(in the rows, 128 means zero)
[133 125 144  95  32  65 197 138 192  79 106 121 194 183 122 172  89 105
  98  91 133 107 170 120 161  46 166 143  59 122  69 200  91]
Q
[135 128 137 111 115 141 166 103 134 116 131 117 154 124 113 129 120 104
 137 106 124 123 149 120 129 124 140 120 125 132 121 129 117]
M
[118 155 104 133 116 162 125 137 110 124 145 114 124 137 121 118 116 114
 129 114 128 115 126  95 119 128 141 129 112 116 113 129 137]
W
[128 140 113 126 117 150 145 126 119 125 123 136 141 138 102 124 112  98
 142 128 124 117 126 127 130 125 135 131 102 129 129 148 138]
U
[138 128 109 145 150 148 110 135 109 108 120 112 109 134 137 141 131 140
 122 131 126 103 120  79 108 127 147 151  93 124 140 130 144]
T
[136 135 119 114 112 142 139 113 141 128 134 124 151 107 101 108 111  96
 146 114 110 119 132 129 146 134 136 112 147 117 133 129 125]
S
[140 145 130 117 114 160 141 128 122 145 124 116 129 125 124 133 127 117
 128 107 119 122 131 112 131 119 130 140 108 121 125 105 136]
T
[119 101  92 135 138  99  98 140 130 121 127 124 114 109 140 143 122 172
 141 182 101 123 114 132  81 150 134 140 104 158 130 149 131]
E
[145 153 139  74  78  95 139  67 248 156 162 159 147 161 146 140 152 173
  95  97 149  86 130  87 149 116  47 110 164 169  64 129 148]
X
[134 156 120 126 134 168 132 110 148 126 139 121 121 123 117 113 128 131
 123 107 118  89 120  98 126 138 133 135 138 121 124 113 139]
S
[149 111 155  97 128 136 170 104 122 134 109 130 135 112 111 126 142 130
 139  99 121 150 140 139 146 119 143 113 150 114 136 109 129]
T
[109 126 119 131 137 166 136 130 122 142 123 112 135 109 123 101 116 119
 129 115 117 120 117 101 111 124 125 125 121 113 117 128 137]
Q
[124 154 108 142 135 170 139 127 115 141 137 120 141 114 111 109 120 107
 122 112 109 107 121  99 120 130 131 132  98 126 116 143 149]
Q
[ 53 136 158 132 133 201 173  79 167 116 128  99 155 173 133  90 113 133
 127  57 200  83 144 125 127  99 147 101 168 105  87  90 119]
X
[145 135 145  92 118 111 123 113 157 125 131 135 150 132 113 109 134 117
 134 108 144 141 155 139 158 126 133 109 162 114 126 138 119]
S
[140 138  81 147 144 137 114 160 130 135 128 131  83 129 124 126 127 165
 132 151 122 122 117  84 104 151 111 153  94 110 150 133 156]
W
[113 150 120 135 121 159 128 126 120 138 143 125 137 129 128 122 126 134
 119 121 121 104 130 100 124 132 146 141 109 137 112 132 145]
Q
[121 131 125 140 128 141 136 146 151 141 117 129 118 131 130 126 130 162
 111 119 126 112 126  98 124 130 127 150 100 118 123 130 147]
Q
[122 156 112 153 132 182 129 123 108 125 149 107 125 111 120 118 130 116
 114 121 111  99 112 100 116 141 139 121 105 131 119 123 144]
E
[119 122 122 136 120 126 133 119 155 130 126 119 128 119 126 132 121 155
 131 119 134 125 141 105 124 133 133 139 127 106 148 116 136]
N
[128 148 121 147 135 162 114 132 128 120 140 122 121 134 131 130 131 123
 121 130 137  93 123  75 117 139 127 141 106 138 123 124 145]
M
[ 75 198  88 230 172 184  93 163  75 118 156 109  71 148 128 114 102 138
 138 139 149  84 120 119 102 160 164 151  60 125 137 130 146]
N
[137 138 118 130 129 157 134 125 134 156 132 128 139 113 123 111 119 120
 114 109 106 113 129 101 117 150 118 142  95 137 131 126 147]
Q
[252  99 122 121 204 116 103 114 155 116 114 132 179  23  75  75  90  44
  90 116  95 119  72 127  91 105  52  63 116 129 154 153 160]
U
[153 132 127  92 179 171 134  78  89 124 104 101  98  87  88  91 114  93
 125 143  82 152 126  99  53 115 144 106 100 133 166 114 124]
U
[131 134 103 139 121 154 151 138 148 129 118 121 111 114 105 136 120 146
 132 113 103 123 113 105 113 109 134 134  98  93 106 128 136]
T
[111 116 113 130 128 141 137 124 108 129 102 134 134 115 106 117 108  69
 150 141  95 142 131 138  96 128 139 133  87 143 140 135 120]
U
[124 141 103 146 127 129 129 115 117 124 144 118 136 124 115 129 112 122
 127 107 128 138 132 114 116 139 130 128 109 104 133 147 123]
N
[151 104 114 100 155 120 110 111 134 128 125  92 149  76 118 129 132  76
 131 113  72 149 119 150  92 146 107 135 132 154 141 110 100]
E
[128 142  93 131 114 163 129 109 107 140 130 109 143 141 102 125  98  86
 132 122 127 123 119 106 104 126 127 125  93 129 129 137 123]
X
[110 130  98 136  92 170 157 131 106 142 121 109 116 117 137 126 117 128
 144 140  92 114 138 110  97 132 140 143  87 132 125 113 144]
E
[172 102 125 122 123 137 133 125 130 121 128 134 133 121 114 130 111 136
 127 126 124 119 131 104 116 155 153 133  99 133 137 148 136]
N
[ 94 121 114 137 105 171 145  98 182  69 148 132 137 127 132 104 120 101
 173 105 122  87 196 117 100 106 182 120 132 138  56 109 114]
M
[131 117 129 120 109 157 144 133 101 115 108 132 150 130  96 113  97  97
 146 134 146 139 153 124 134 127 175 124  80 109 153 152 127]
U
[152 145 147 100 114 153 164 100 132 161 141 114 172 106  80 110 105 112
 116  87 133 155 136 135 139 132 139  99 126  98 141 131 123]
N
[127  97 118 127 107 152 138 122 146 141 118 153 147 111 118 127 121 134
 137 134 128 130 132  99 123 139 138 135 111 110 132 121 138]
T
[112 167 106 144 123 153 102 143 125 123 136 132 125 163 125 112 120 102
 133 115 148 112 141 119 127 131 137 144 105 113 111 144 126]
S
[139 121 135  92 126 129 148 103 135 118 133 119 148 107 118 116 125 110
 162 119 119 136 165 135 124 136 141 117 127 147 121 136 117]
M
[116 101 124 128 107 111 129 135 134 128 141 126 154  94 142 125 112 121
 148 127 123 136 138 144 125 151 135 120 105 146 103 163 116]
N
[184 129 115 100 118  98 133 133 161 138 110 144 135 116  89 167 130 166
 125 124 136 152 114 126 147 109 102 158 128  74 162 121 132]
T
[137 152 105 137 139 147 125 121 133 123 150 138 126 131 101 128 130 110
 118 135 112 118 112 118 121 135 126 124 115 138 122 146 134]
U
[131 150 126 127 149 151 144 110 107 103 129 126 158 121  89 104 119 114
 137 108 145 111 136 107 149 116 162 114 115 105 131 172 146]
Q
[140 130 124 118 128 130 116 131 117 100 122 139 116 158 125 130 121 138
 149 119 152 106 131 129 141 147 153 149 133 120 129 144 123]
S
[124 112 113 144 127 121 132 126 129 115 116 121 130 111 124 139 107 145
 139 133 129 122 133 118 106 132 146 150 101 113 151 131 131]
N
[124 115 125 125 106 122 150 130 120 126 124 131 153 121 126 129 118 107
 135 131 124 137 139 144 137 123 134 123 118 131 135 140 128]
U
[161 141  83 153 106 187 145 124 133 116 150 135 113 122 114 133 120 127
 112 103 107 106 113  71 109 118 126 131 101  87  92 122 140]
T
[139 110 119 140 126 150 132 119 135 128 118 133 141 122 110 139 127 131
 115 124 152 121 105 107 124 132 125 137 121 115 141 123 132]
X
[107 142 110 138 130 167 126 125 111 138 137 119 127 128 132 123 133 135
 124 140 130 111 120 105 108 147 128 139 105 131 131 129 142]
E
[102  87 117 144 114 155 167 167 148 170 112 107 149  96 156 107 104 134
 131 122 102 108 119 125 114 147 108 143  94 138 120 129 139]
Q
[130 131 148  98 118 139 146 113 134 148 132 130 153 118 113 120 134 112
 141  97 139 152 141 146 159 130 124 113 145 115 124 119 117]
T
[106 140 123 140 116 177 164 136 149 110 110 149 141 159 110 138 127 162
 132 129 169  72 124  87 139 104 163 178 108  92 119 137 156]
Q
[142 112 132 108 120 124 150 108 142 121 126 139 158 114 102 122 121 103
 128 118 120 143 139 135 138 136 133 115 121 130 140 145 120]
U
[188 114 138  75  81 138 160 154 126 139  90 129 147 148 117 130 124 156
 140  80 151 130 141 118 161 114 143 147 123  72 120 150 160]
S
[126 128 125 129 110 124 143 117 117 134 137 125 139 114 116 133 115 125
 137 122 130 146 132 129 136 141 133 123 124 114 140 138 118]
N
[107  90 125 131 152 142 147 118 112 162 125 108 107 105 155  84  98 158
 147 163  99 112 119 147  84 178 116  88 127 181 148 114 139]
E
[116 111 138 132 136 133 155 135 118 113  95 115 146 132 107 135 115 126
 142 119 150 134 132 122 127 126 151 137 108 103 152 140 122]
M
[156 103 149  89 139  89 166 117 158 120  89 140 166 124  91 137 119 108
 136 133 134 155 145 190 130  97 135 136 133 124 166 130 111]
U
[170 138  95 131 151 143 103 129 134 105 131 133 137  99  86 125 120  87
 121 136 115 123 107  99 113 125 115 133  91 115 141 158 137]
U
[145 124 130  98 126 133 164 102 121 108 123 129 173 132  97 127 114 104
 160 120 145 125 148 154 145  97 163 117 142 114 130 141 122]
T
[128 109 124  98 121 107 119 138 129 134 118 131 110 134 134 126 106 144
 139 158 128 133 115 115 106 137 120 126 124 145 131 135 119]
W
[182 157  95 144 155 186 125  97 107  94 150  90  79  47  88 104 121 123
 112  97  64 117  99  78  88 133 125  96 106  97 121 110 138]
E
[134 123 112 121 141 143 116 129 125 143 106 115 124 109 116 106 118 135
 132 123 117 132 125  97 110 146 127 134 116 102 162 130 145]
S
[198 124 130 110 121 121 106 167 142 122 142 138 100 142 131 140 129 153
 111 123 152 129  99 113 152 124  97 116 120 112  87 157 124]
T
[125 130 134 115 108 144 154 122 129 119 129 128 140 131 110 128 125 120
 135 113 134 128 135 127 153 127 143 122 126 118 126 139 129]
U
[121 100 137 143 140 117 139 125 126  89 106 135 134 120 138 134 123 160
 146 115 162 111 137 131 118 119 158 145 122 107 128 141 141]
N
[ 88 170 100 149 116 200 132 104 143 139 163 129 138 114 132 123 131 122
 126 132 125  78 122  72 114 125 127 144 107 130 103 108 147]
T
---
[128 136 108  92 126 148 130  99 125  87 138 156 145 145 109 116 104 132
 116 132 121 136 154 122 107 100 129 107 108 145 111 115 155]
J
[166 116 105 119 180  31 128 168 191 101  61  86 121 142 129 152 177  50
 111  95 143  99 106 147 138 140  96 204 109 146 155 131 154]
Y
[192 124 122  88 120 150 122 103 115 135 164 150  90 146 111 131 125 140
 136 135 126 128 144 117 137 117 124 129 128 117  60 147  97]
K
[150 146 107 122 136 125 130 127 137 134 128 112 119 147 128 123 137 119
 112 117 134 133 149 154 115  92 103 125  93 138  85 144 136]
Y
[127 141 163  99 167 104 123 125 160 190 173 152 146 149 120 186 134 149
 137 168  81 126 145  55 156 154 153 152 121 110 165  68  97]
D
[137 135 111  90 172  98 102  58 115 179 162 167 152 159 128 118 129 126
 114 148 121 150 165 140 124  92 132 100 102 139 118 111 155]
Y
[118 117 119 115 101 182 109 121 149 125 172 138  99 145 133 115 110 112
 116 148 142 142 127 115 125 163 147 148 138 138 115 121 130]
V
[101 159 123 126 157 113 139 144 143 112 137 124 133 139 159 112 117 113
 113 106 129 132 170 145 102 112 127 105 101 155 128 105 133]
J
[148 128 113  75 143 106 130 125 141 124 115 143 140 141 105 125 114 125
 119 136 126 139 145 119 117 120 122 151  96 136 107 130 145]
V
[ 90 117 142 114 121 164  99  92  82  67 180 159 145 154 123 142 116 155
 146 153 119 129 104 127 142  98 138 128 139 114 174 148 169]
L
[175 102 103  81 119 129 117  92 143 131 163 154  67 145 105 117 139  64
 107 155 165 158 132 106 148 146 151 160 151 122  87 142 112]
L
[119 146 134  85 198  63 120 135 126 146 112 166 160 152 125 154 142 109
 125 123  95 128 145 139 138  90 126 135  95 134 167 105 154]
F
[108 117 138 132 120 177 102 115 126  84 160 122 125 157 124 128  92 180
 139 106 124 115 136 123 131 115 129 112 100 155 127  98 160]
F
[139  98 111 110 119 159  98 109 120  71 146 138  82 148 114 120 112 135
 141 109 145 118 105 115 162 148 126 167 141 139 109 151 144]
V
[ 92 129 152 105 116 182  94  53  52 164 230 189 127 147 116  95  79 226
 149 150 102 159 179 110 135 100 160  51 114 125 116 107 132]
A
[105 130 136  87 137 149 122  98 124  83 150 149 156 160 124 151  91 155
 131 142 113 131 113 107 138 107 134 136 112 131 125 140 154]
Y
[108 157 129 116 163 102 129 128 142  92 133 133 124 152 157 134 112 135
 140 111 126 127 160 132 119 115 127 119 101 139 126 115 130]
J
[159 148 127 113 120 138 135  98 119 132 158 153 113 152 117 137 113 173
 143 135 116 126 180 115 128  89 117 119  98 116  69 124 108]
J
[150 120 100 105 124 133 114  60 124 208 188 151  92 136 105  80  98 139
 103 158 143 183 204 108 120 127 155  75 111 140  48  90 111]
A
[160 105 149  32 101 165 114  50  96 111 191 203 122 146  79 155 104 195
 160 174  95 143 123  32 177 120 151 135 128  84 101 136 105]
B
[189  98 102  95 143 105 101  89 128 136 145 141  95 156 102  99 117 114
 122 120 142 129 147 132 132 133 122 130 133 145  76 133 129]
K
[ 99 134 160 104 169  83 136 122 116 129 166 152 136 129 134 149 103 184
 148 126 107 128 158  76 155 129 154 112 102 123 138  96 105]
A
[175 148 112  91 148  64 144 158 170 121  94 131 117 140 120 161 166  88
 132 133 107 119 142 115 138 112 107 181 115 104 113 143 113]
J
[131 139 101 102 145 121 137 118 163 107 107 138 157 153 117 136 116 106
 105 143 115 141 157 141  92 105 121 131  97 150 114 113 165]
J
[ 98 151 136 101 162 126 116 120  92 120 155 152 164 157 127 141 115 154
 143 139 100 125 127 139 122  98 127 122 112 127 170 121 165]
D
[149 154 177 116 167  46 141 137 163 198 123 143 157 145  93 192 160 150
 133 165  71 141 176  92 147 105 121 148  96 104 146  92  97]
L
[160 141 131  74 201  25 105  88 141 199 123 175 151 159  92 152 152 110
 127 162  99 160 181 119 142  94 127 131  90 113 140 102 137]
L
[123 133 119  91 176  55 133 170 163  78  96 117 129 141 143 147 130 101
 131 110 137 119 115 123 130 142 119 180 102 133 152 133 144]
V
[152 171 113 125 169  84 149 174 164 190 109 107 146 147 119 145 148 120
 115 125  97 124 182 138 100 108 100 132  66 138 113 102 125]
D
[ 94 129 136 106 150 129 121 122 109  75 164 131 115 125 139 132 109 149
 133 116 130 123 132 112 138 122 151 105 113 137 143 110 133]
A
[145 117  94  62 156 120 110  96 109 101 139 163 125 149  99 136 144  91
 128 146 120 131  98 119 145 127 138 158 149 129 149 144 166]
D
[125 142 111 104 193  53 123 146 154 122  97 138 156 147 150 160 167  76
 117 135 102 123 132 161 116  99 112 162 115 126 179 129 164]
J
[ 80 149 153 149 137 180 111 134 147 130 170 134 132 148 171 155 114 144
 134 138 107 129 148 119 123 133 138 128 115 127 161  92 128]
J
[164 130  74 110  77 180 131 124 129  79 114 121  69 135 117  95 144  80
 109 120 151 137 115 166 112 117 107 119 129 139  63 177 137]
B
[119 157 119 164 113 153 135 146 123 119 132 105 124 145 121 105 115 136
 117 115 139 129 175 184  87  80 101  96  79 150  84 142 144]
L
[145 125  88  93 186  63 118 140 135  93 101 133 139 155 135 142 148  43
  99 131 133 123 106 182 107 109 106 163 126 141 152 138 177]
K
[116 145  89 117 150  94 135 117 137  86 106 110 123 141 139  90 116 101
 107  96 164 133 144 164  95 117 115 108  96 177  96 136 154]
Y
[ 78 138 136 120 133 161 132 129 102  41 158 135 124 133 155 133  94 165
 150 102 147 113 108 115 136 116 145 116 115 147 126 125 142]
F
[158 106 128 100 154 104 114 104 141 132 134 138 126 148 103 139 128 140
 128 118 123 117 148 111 144 115 132 138 106 146 118  96 142]
F
[136 117 111 102 114 152 113  80 111 114 152 153 127 155  88  88  83 142
 112 134 147 147 170 134 100 104 133  93  94 152  88 123 154]
L
[125  95 152  62 116 180  97  77  62  74 187 184 110 147 123 148 111 182
 176 151 124 132  80  78 182 131 151 171 169  83 155 176 130]
V
[128 131 125  99 116 171 112  71 129 159 202 158  98 149 134 101 108 124
 111 146 139 157 148 107 144 133 158 103 141 145  77 121 110]
Y
[165 106 139  59 102 182  91  29  47 126 225 207 102 151  97 110 100 187
 153 161 122 144 129  90 155 117 152 104 163 109  94 138 116]
K
[154 106 119 108 145 114 102  82 141 109 135 119 116 150 115 130 131 134
 131 120 140 116 127 128 143 122 124 142 120 146 106 132 147]
Y
[ 78 126 136 108 109 183 123 148 115  39 148 122 143 128 118 142  92 159
 128 129 108 121 103 122 124 108 138 118 111 136 149 134 166]
A
[152 144 129 110 149  92 146 160 151 132 107 118 127 140 129 154 146 113
 128 124 121 120 144 134 126  96 117 147  98 122 111 125 119]
F
[123 133  90 180 133 107 124 160 163  94  86  78 123 145 125 103 142  75
 103 100 158 110 152 193  83 122  93 132  88 172 132 121 172]
L
[145 128 100  77 150 129 108  72  94 141 153 185 123 142 106 104 133 117
 120 134 132 153 148 140 130  91 144  92 120 146 106 120 155]
F
[128 106 152 111 136 132 108 133 130  75 150 126 114 143 122 162 121 166
 157 109 121  95 106  96 165 123 133 162 121 124 140 122 132]
F
[ 95 149 126 122 157 114 149 156 122  71 126 110 148 138 144 137 110 136
 135 110 137 112 116 133 107 127 127 134 108 147 153 122 150]
D
[139 110 138 121 147 121 112 113 144  64 128 133 127 153 128 185 138 157
 156 125 104  92 114  92 158 129 121 171 127 114 167 117 139]
J
[124 136 100  77 145 125 131 128 122  69 138 140 108 136 117 104 106 106
 133 110 153 133 111 111 127 146 146 128 129 149 110 141 141]
D
[121 152 123  91 190  74 119 138 129 141 116 140 169 153 121 146 141 114
 126 135 101 119 140 153 105 106 120 133  92 138 181 104 168]
D
[141 132 112  68 166  92 112  91 122 115 133 176 141 160 124 156 145 104
 129 154  99 131 138 120 140 101 126 156 125 111 163 121 154]
J
[112 125 102 112 130 156 121 123 119 116 146 130 138 132 116 102 100 146
 107 121 120 143 157 144 103 100 131  87  88 158 104 122 169]
A
[125 122 113  66 133 155 101  84  72  74 170 175 125 153 114 133 116 135
 153 146 124 124  86 110 153 117 144 140 154 109 153 151 161]
D
[137 137 121 102 146 124 103  95 161 180 176 138 120 153 136 127 127 113
 108 150 126 149 159 108 131 126 139 121 105 133 105  97 122]
Y
[155 110  74  62 103 169 130  90 132  32 101 138 107 141 108 113 126  77
 113 128 163 139  75 149 121 128 132 153 148 158  81 191 176]
Y
[ 94 111 110 105  62 250 113  97  89   4 166 138 107 148 114 103  82 132
 127 135 156 137  86 138 119 119 142 122 147 144 113 175 176]
L
[135 139  99  75 165 103 133 131 138  82 129 128 118 142 127 126 120  95
 129 118 148 127 120 116 122 138 139 142 114 143 124 125 144]
D
[109 153 162 128 175  75 124 133 166 215 154 140 154 152 133 150 118 153
 122 154  96 146 195  95 123 138 131 130  84 126 148  59 101]
V
[162 107 150  44 179  49 107  78 110 130 144 197 141 157  98 179 148 118
 154 175 105 134 113  83 184 108 149 177 144  77 168 145 128]
L
[117 164  93 157 138 124 147 198 153  93  79  66 140 140 145 128 138  85
 112 107 138 104 125 187  74 112  90 141  88 148 141 129 163]
D
[105 107 121 103  96 182 124 118 104  56 152 129 122 128 120 123  99 157
 128 135 131 135 103 118 123 126 144 120 130 134 134 139 162]
A
[106 137 143 107 117 181 120  95 120 104 170 164 152 157 135 147  84 175
 139 149  98 126 147  96 130 107 140 114 116 120 127 108 136]
J
[108 122  97 111  86 199 116  90 102  76 158 145 118 147 117  86  82 145
 117 132 147 146 136 138  93 113 123  87 102 144  91 140 157]
B
